Below is a small trained network, with its code and all its weights. Each question gives an input and a class and asks what happens when units are switched off, that is, made to give their printed mean instead of their output.

import numpy as np


def w(rows, s, z=0):
    codes = np.array(rows[::2]) - 128.0
    scale = np.full(codes.shape[1], s)
    scale[-1] = z or s
    return codes * scale


def f(y):
    return y / 2 * (1 + np.tanh(0.7978845608 * (y + 0.044715 * y**3)))


def log_softmax(a):
    a = a - a.max(-1, keepdims=True)
    return a - np.log(np.exp(a).sum(-1, keepdims=True))


def net(x, mask):
    res = np.array(x, float).reshape(1, 3) / 4 @ E
    y = f(res @ A[0][:, :-1].T + A[0][:, -1])
    res = res + np.where(mask, y, B[0][:, -1]) @ B[0][:, :-1]
    return log_softmax(res[-1] @ U[:, :-1].T + U[:, -1])


A, B = {}, {}
E = w([
[129,72,100,225],'x0',
[96,78,68,69],'x1',
[255,108,141,108],'x2',
],0.0094)
A[0] = w([
[160,167,169,177,212],'n0',
[7,149,112,182,242],'n1',
[155,119,120,93,155],'n2',
[156,130,132,112,226],'n3',
[104,69,84,84,251],'n4',
[105,122,149,155,110],'n5',
[92,185,136,25,206],'n6',
[165,137,137,151,181],'n7',
[149,56,91,125,237],'n8',
[153,124,128,95,168],'n9',
[124,144,136,209,249],'n10',
[111,135,140,115,105],'n11',
[80,140,139,108,117],'n12',
[144,94,127,126,159],'n13',
],0.017,0.003)
B[0] = w([
[124,192,96,184,183],'n0',
[64,2,191,166,250],'n1',
[184,123,153,109,155],'n2',
[165,145,126,130,156],'n3',
[128,96,55,52,197],'n4',
[134,112,156,146,142],'n5',
[75,215,185,21,229],'n6',
[123,148,94,160,159],'n7',
[195,89,61,111,185],'n8',
[180,135,153,114,154],'n9',
[150,123,176,220,191],'n10',
[111,134,129,120,134],'n11',
[79,127,113,116,163],'n12',
[137,117,92,121,144],'n13',
],0.029,0.013)
U = w([
[145,32,181,199,183],'0',
[168,230,177,5,168],'1',
[73,144,159,166,43],'2',
[89,149,57,113,4],'3',
[49,95,148,13,88],'4',
[207,68,15,43,155],'5',
[159,246,17,254,158],'6',
],0.0062,0.0022)

Each question gives the input, the list of numbers given to net, and the class t.
The units are the neurons (one row each of A and B). Each row of codes is followed by its name. A weight is (code - 128) times the scale printed after its matrix; where a second scale follows, it is the last column's (A, B and U).
mask holds one flag per neuron, in row order. A switched-off neuron (its flag False) gives its mean, the last column of its row in B, instead of its output. The means were averaged over made-up inputs and are rounded, as every weight is.
A unit's drop is (log p(t) with every unit on - log p(t) with that unit switched off) / (log p(t) with every unit on - log p(t) with every unit switched off).
The circuit of an input: a set's keep is (log p(t) with only the set's units on - log p(t) with every unit switched off) / (log p(t) with every unit on - log p(t) with every unit switched off). Starting from the 12 units with the biggest drops (on a tie, the unit counted first), units are removed one at a time, each time the one whose removal leaves the highest keep (on an exact tie, the one counted first), for as long as the keep stays at least 0.8.
circuit, biggest first: the units of the circuit, biggest drop first
top k neurons: the k neurons with the biggest drops, biggest first
drop when u is switched off: that unit's drop, to one decimal
input [-3,-7,-4], class 2: circuit, biggest first -> n0
input [-3,-7,-2], class 6: circuit, biggest first -> n0, n1
input [6,-4,1], class 6: circuit, biggest first -> n1, n0
input [-3,-7,-3], class 2: circuit, biggest first -> n0, n8
input [5,1,2], class 5: top 2 neurons -> n1, n8
input [6,-5,1], class 6: top 2 neurons -> n1, n0
input [-7,-8,-3], class 1: top 2 neurons -> n6, n1
input [-4,-8,-7], class 0: top 2 neurons -> n1, n10
input [6,3,0], class 5: top 3 neurons -> n8, n4, n1
input [0,-7,-8], class 0: drop when n9 is switched off -> 0.0
input [-7,-5,-2], class 1: drop when n1 is switched off -> 0.1
input [5,1,7], class 5: drop when n8 is switched off -> 1.1
